Here is a tiny trained network, its code and every weight. The questions are about switching its units off for an input and a class, where a switched-off unit gives its printed mean instead of its output.

import numpy as np


def w(rows, s, z=0):
    codes = np.array(rows[::2]) - 128.0
    scale = np.full(codes.shape[1], s)
    scale[-1] = z or s
    return codes * scale


def norm(h):
    return h / np.sqrt((h * h).mean(-1, keepdims=True) + 1e-5)


def f(y):
    return np.maximum(y, 0)


def log_softmax(a):
    a = a - a.max(-1, keepdims=True)
    return a - np.log(np.exp(a).sum(-1, keepdims=True))


def net(x, mask):
    res = np.array(x, float).reshape(1, 8) / 4 @ E
    u = 0
    for l in range(3):
        y = f(norm(res) @ A[l][:, :-1].T + A[l][:, -1])
        res = res + np.where(mask[u : u + 4], y, B[l][:, -1]) @ B[l][:, :-1]
        u += 4
    return log_softmax(norm(res)[-1] @ U[:, :-1].T + U[:, -1])


A, B = {}, {}
E = w([
[255,80,125,187,59,150,145,179,128,67],'x0',
[105,216,174,80,141,159,139,50,138,141],'x1',
[145,129,122,131,186,161,77,51,85,181],'x2',
[149,153,201,188,169,160,60,106,52,108],'x3',
[121,160,135,113,143,85,11,204,69,46],'x4',
[131,131,131,112,208,213,49,134,210,140],'x5',
[65,149,98,87,196,75,99,17,113,137],'x6',
[159,80,141,96,148,165,165,83,79,93],'x7',
],0.0071)
A[0] = w([
[118,200,141,121,167,89,145,98,195,184,5],'L0N0',
[82,165,130,143,253,175,85,50,162,167,66],'L0N1',
[138,81,128,94,113,90,59,116,146,99,4],'L0N2',
[107,165,235,122,228,182,130,139,153,62,183],'L0N3',
],0.0062,0.0028)
B[0] = w([
[196,69,131,69,118,181,108,92,153,140,179],'L0N0',
[83,185,52,43,130,34,45,90,43,133,253],'L0N1',
[97,157,78,187,107,255,100,227,55,137,142],'L0N2',
[28,105,133,90,82,215,180,178,1,219,237],'L0N3',
],0.0065,0.005)
A[1] = w([
[96,145,82,147,57,124,162,122,176,159,5],'L1N0',
[160,253,200,130,93,175,91,104,149,152,101],'L1N1',
[152,152,165,128,83,197,84,69,120,123,89],'L1N2',
[116,131,137,196,204,106,59,47,89,152,32],'L1N3',
],0.0081,0.0019)
B[1] = w([
[147,233,186,155,193,67,197,192,247,125,216],'L1N0',
[29,186,123,42,84,80,154,148,103,116,227],'L1N1',
[103,254,153,188,119,127,220,166,105,172,210],'L1N2',
[47,49,8,46,33,18,17,138,45,101,254],'L1N3',
],0.0066,0.0038)
A[2] = w([
[235,110,161,186,196,178,101,186,83,89,2],'L2N0',
[106,131,172,118,119,56,122,66,46,46,42],'L2N1',
[102,158,167,60,254,182,141,88,188,176,58],'L2N2',
[116,124,150,136,90,77,150,195,173,122,1],'L2N3',
],0.0088,0.0016)
B[2] = w([
[170,127,94,180,59,145,7,152,141,211,204],'L2N0',
[61,145,57,77,178,127,159,81,94,166,253],'L2N1',
[148,59,56,153,153,110,116,77,110,171,204],'L2N2',
[105,187,147,92,81,144,105,128,158,66,227],'L2N3',
],0.011,0.0054)
U = w([
[121,215,156,107,48,108,195,220,213,54,213],'0',
[141,71,193,139,167,146,110,119,140,97,17],'1',
[114,166,176,127,152,162,230,75,52,161,163],'2',
[231,110,121,226,52,167,3,195,131,105,176],'3',
[48,146,32,48,163,90,59,36,58,161,171],'4',
[159,96,197,164,189,115,86,79,144,63,11],'5',
[154,115,165,183,206,139,105,88,152,49,2],'6',
[199,92,80,154,174,135,184,62,242,204,137],'7',
],0.011,0.0047)

Each question gives the input, the list of numbers given to net, and the class t.
The units are the neurons (one row each of A and B). Each row of codes is followed by its name. A weight is (code - 128) times the scale printed after its matrix; where a second scale follows, it is the last column's (A, B and U).
mask holds one flag per neuron, layer by layer. A switched-off neuron (its flag False) gives its mean, the last column of its row in B, instead of its output. The means were averaged over made-up inputs and are rounded, as every weight is.
A unit's drop is (log p(t) with every unit on - log p(t) with that unit switched off) / (log p(t) with every unit on - log p(t) with every unit switched off).
The circuit of an input: a set's keep is (log p(t) with only the set's units on - log p(t) with every unit switched off) / (log p(t) with every unit on - log p(t) with every unit switched off). Starting from all 12 units, units are removed one at a time, each time the one whose removal leaves the highest keep (on an exact tie, the one counted first), for as long as the keep stays at least 0.8.
circuit, biggest first: the units of the circuit, biggest drop first
most important unit: the unit with the biggest drop
k most important neurons: the k neurons with the biggest drops, biggest first
k most important neurons of layer l: the k neurons of layer l with the biggest drops, biggest first
drop when u is switched off: that unit's drop, to one decimal
input [5,-7,3,-8,-2,8,1,-6], class 0: most important unit	L2N3
input [5,-4,5,-8,-6,-1,-3,-8], class 0: circuit, biggest first	[L2N3, L1N0]
input [7,4,-1,5,-6,-7,-7,7], class 3: 2 most important neurons of layer 2	[L2N0, L2N1]
input [3,8,-1,-2,-7,-2,0,-4], class 7: 3 most important neurons	[L2N2, L1N3, L0N0]
input [3,-6,-8,4,1,-5,1,4], class 3: circuit, biggest first	[L2N0, L1N1, L1N3]
input [2,2,-1,7,-7,-1,-6,-1], class 0: 2 most important neurons	[L1N1, L2N1]
input [4,-6,1,-2,2,-2,2,-6], class 3: 3 most important neurons of layer 1	[L1N1, L1N3, L1N2]
input [-3,-6,-5,-3,8,4,-2,-1], class 3: circuit, biggest first	[L1N1, L2N1]
input [3,-8,-6,-2,7,-4,3,5], class 3: 2 most important neurons	[L0N1, L2N0]
input [7,1,-6,7,-7,3,7,0], class 2: 4 most important neurons	[L1N2, L0N3, L2N0, L2N2]
input [8,7,-8,8,1,8,-4,-5], class 0: 2 most important neurons	[L1N1, L1N2]
input [-6,1,3,3,-4,-4,-7,3], class 2: circuit, biggest first	[L0N1, L1N3]
input [3,2,2,3,-1,-2,-1,3], class 2: 3 most important neurons	[L0N1, L1N2, L1N3]
input [5,4,1,6,0,3,-6,-5], class 0: circuit, biggest first	[L1N1]
input [2,-1,-3,-7,3,-5,-1,8], class 0: drop when L0N1 is switched off	0.3
input [4,-4,-5,5,-4,-6,-3,8], class 3: drop when L2N0 is switched off	0.5
input [2,1,3,-7,-5,-2,8,1], class 7: drop when L1N3 is switched off	0.2
